Here is a tiny trained network, its code and every weight. The questions are about switching its units off for an input and a class, where a switched-off unit gives its printed mean instead of its output.

import numpy as np


def w(rows, s, z=0):
    codes = np.array(rows[::2]) - 128.0
    scale = np.full(codes.shape[1], s)
    scale[-1] = z or s
    return codes * scale


def f(y):
    return y / 2 * (1 + np.tanh(0.7978845608 * (y + 0.044715 * y**3)))


def log_softmax(a):
    a = a - a.max(-1, keepdims=True)
    return a - np.log(np.exp(a).sum(-1, keepdims=True))


def net(x, mask):
    res = np.array(x, float).reshape(1, 4) / 4 @ E
    y = f(res @ A[0][:, :-1].T + A[0][:, -1])
    res = res + np.where(mask, y, B[0][:, -1]) @ B[0][:, :-1]
    return log_softmax(res[-1] @ U[:, :-1].T + U[:, -1])


A, B = {}, {}
E = w([
[154,69,217,242,176,76,248,194,152,96,83,149],'x0',
[202,171,163,126,161,12,94,66,151,24,204,53],'x1',
[92,203,202,82,46,74,172,160,60,77,96,163],'x2',
[129,131,130,133,127,130,130,125,127,129,129,129],'x3',
],0.013)
A[0] = w([
[121,183,32,52,101,159,11,79,107,147,181,104,154],'neuron 0',
[129,125,156,102,148,107,82,119,129,118,126,151,29],'neuron 1',
[132,202,141,107,44,77,175,162,37,61,89,153,1],'neuron 2',
[126,87,191,196,162,94,197,183,145,111,92,156,1],'neuron 3',
[142,113,136,124,138,150,141,154,138,91,108,168,3],'neuron 4',
[63,50,96,149,94,239,178,182,113,215,68,188,85],'neuron 5',
[109,84,66,148,211,138,121,164,132,142,93,192,102],'neuron 6',
[135,151,112,110,119,97,115,128,109,83,150,101,7],'neuron 7',
[88,71,63,133,116,189,144,167,127,170,64,180,184],'neuron 8',
[184,76,157,245,199,87,200,147,183,95,134,79,103],'neuron 9',
[134,89,199,189,173,93,214,207,155,114,64,152,179],'neuron 10',
[2,212,110,45,14,182,118,132,32,143,93,162,179],'neuron 11',
[43,73,112,181,115,214,136,160,89,193,78,189,238],'neuron 12',
[82,197,209,101,33,68,173,150,56,75,115,152,169],'neuron 13',
[23,161,101,73,63,169,124,160,71,158,94,188,185],'neuron 14',
[142,142,99,146,107,124,127,151,177,133,136,159,22],'neuron 15',
[135,115,167,189,185,121,150,154,137,111,112,149,159],'neuron 16',
[35,152,108,80,59,160,144,183,71,198,65,204,203],'neuron 17',
],0.0086,0.0097)
B[0] = w([
[89,174,104,169,101,73,97,51,203,146,196,28,244],'neuron 0',
[127,125,103,134,80,157,157,127,136,182,132,144,125],'neuron 1',
[139,194,179,228,192,4,68,56,216,28,234,51,186],'neuron 2',
[15,205,1,39,7,223,53,128,150,233,85,64,185],'neuron 3',
[77,143,101,112,114,123,88,147,104,133,78,167,127],'neuron 4',
[154,142,158,222,209,41,135,51,203,28,208,53,237],'neuron 5',
[101,167,142,135,121,100,85,111,140,113,146,116,172],'neuron 6',
[36,197,69,91,90,141,72,174,83,120,95,159,138],'neuron 7',
[70,200,72,135,76,118,69,103,174,171,160,68,219],'neuron 8',
[169,76,145,98,190,167,148,183,72,93,80,216,222],'neuron 9',
[157,111,166,212,175,54,134,62,144,58,185,77,235],'neuron 10',
[186,64,158,98,167,162,172,183,70,110,48,198,255],'neuron 11',
[18,228,34,70,72,148,74,149,118,187,99,108,248],'neuron 12',
[44,210,31,58,24,170,69,122,156,213,112,67,230],'neuron 13',
[175,76,156,115,156,155,157,155,91,106,72,183,226],'neuron 14',
[80,171,83,127,114,126,94,164,106,105,101,151,122],'neuron 15',
[141,133,154,145,157,92,109,127,90,70,111,164,184],'neuron 16',
[173,67,176,121,138,162,169,165,90,168,102,191,241],'neuron 17',
],0.0084,0.023)
U = w([
[62,152,68,70,57,177,111,139,123,199,106,121,242],'0',
[148,122,176,210,181,61,130,85,150,65,189,108,87],'1',
[232,7,232,112,193,184,195,229,42,108,54,254,246],'2',
],0.016,0.0012)

Each question gives the input, the list of numbers given to net, and the class t.
The units are the neurons (one row each of A and B). Each row of codes is followed by its name. A weight is (code - 128) times the scale printed after its matrix; where a second scale follows, it is the last column's (A, B and U).
mask holds one flag per neuron, in row order. A switched-off neuron (its flag False) gives its mean, the last column of its row in B, instead of its output. The means were averaged over made-up inputs and are rounded, as every weight is.
A unit's drop is (log p(t) with every unit on - log p(t) with that unit switched off) / (log p(t) with every unit on - log p(t) with every unit switched off).
The circuit of an input: a set's keep is (log p(t) with only the set's units on - log p(t) with every unit switched off) / (log p(t) with every unit on - log p(t) with every unit switched off). Starting from the 12 units with the biggest drops (on a tie, the unit counted first), units are removed one at a time, each time the one whose removal leaves the highest keep (on an exact tie, the one counted first), for as long as the keep stays at least 0.8.
units of the circuit, in order: the units of the circuit, biggest drop first
most important unit: the unit with the biggest drop
k most important neurons: the k neurons with the biggest drops, biggest first
drop when u is switched off: that unit's drop, to one decimal
input [1,-4,-8,3], class 1: 3 most important neurons : neuron 5; neuron 13; neuron 3
input [-7,0,6,-8], class 2: most important unit : neuron 11
input [-5,7,3,-8], class 0: 2 most important neurons : neuron 5; neuron 10
input [4,0,6,-2], class 0: 3 most important neurons : neuron 13; neuron 5; neuron 3
input [-1,5,6,6], class 0: 2 most important neurons : neuron 13; neuron 5
input [5,-6,-8,5], class 1: 2 most important neurons : neuron 5; neuron 10
input [6,0,1,6], class 0: 4 most important neurons : neuron 3; neuron 5; neuron 2; neuron 11
input [4,-1,3,-3], class 0: 2 most important neurons : neuron 3; neuron 5
input [-6,3,0,3], class 1: 2 most important neurons : neuron 12; neuron 13
input [1,-3,0,-8], class 1: 4 most important neurons : neuron 13; neuron 3; neuron 5; neuron 9
input [-5,1,-2,-4], class 1: 4 most important neurons : neuron 12; neuron 13; neuron 3; neuron 0
input [2,2,-4,-7], class 2: 2 most important neurons : neuron 0; neuron 5
input [-4,6,1,0], class 0: 4 most important neurons : neuron 5; neuron 10; neuron 2; neuron 7
input [7,4,-6,3], class 2: units of the circuit, in order : neuron 9
input [-4,-3,1,-4], class 2: 2 most important neurons : neuron 11; neuron 13
input [-8,4,-5,-5], class 1: drop when neuron 13 is switched off : 1.9
input [-1,3,5,6], class 0: drop when neuron 9 is switched off : 0.0
input [8,-2,7,1], class 0: drop when neuron 13 is switched off : 3.9
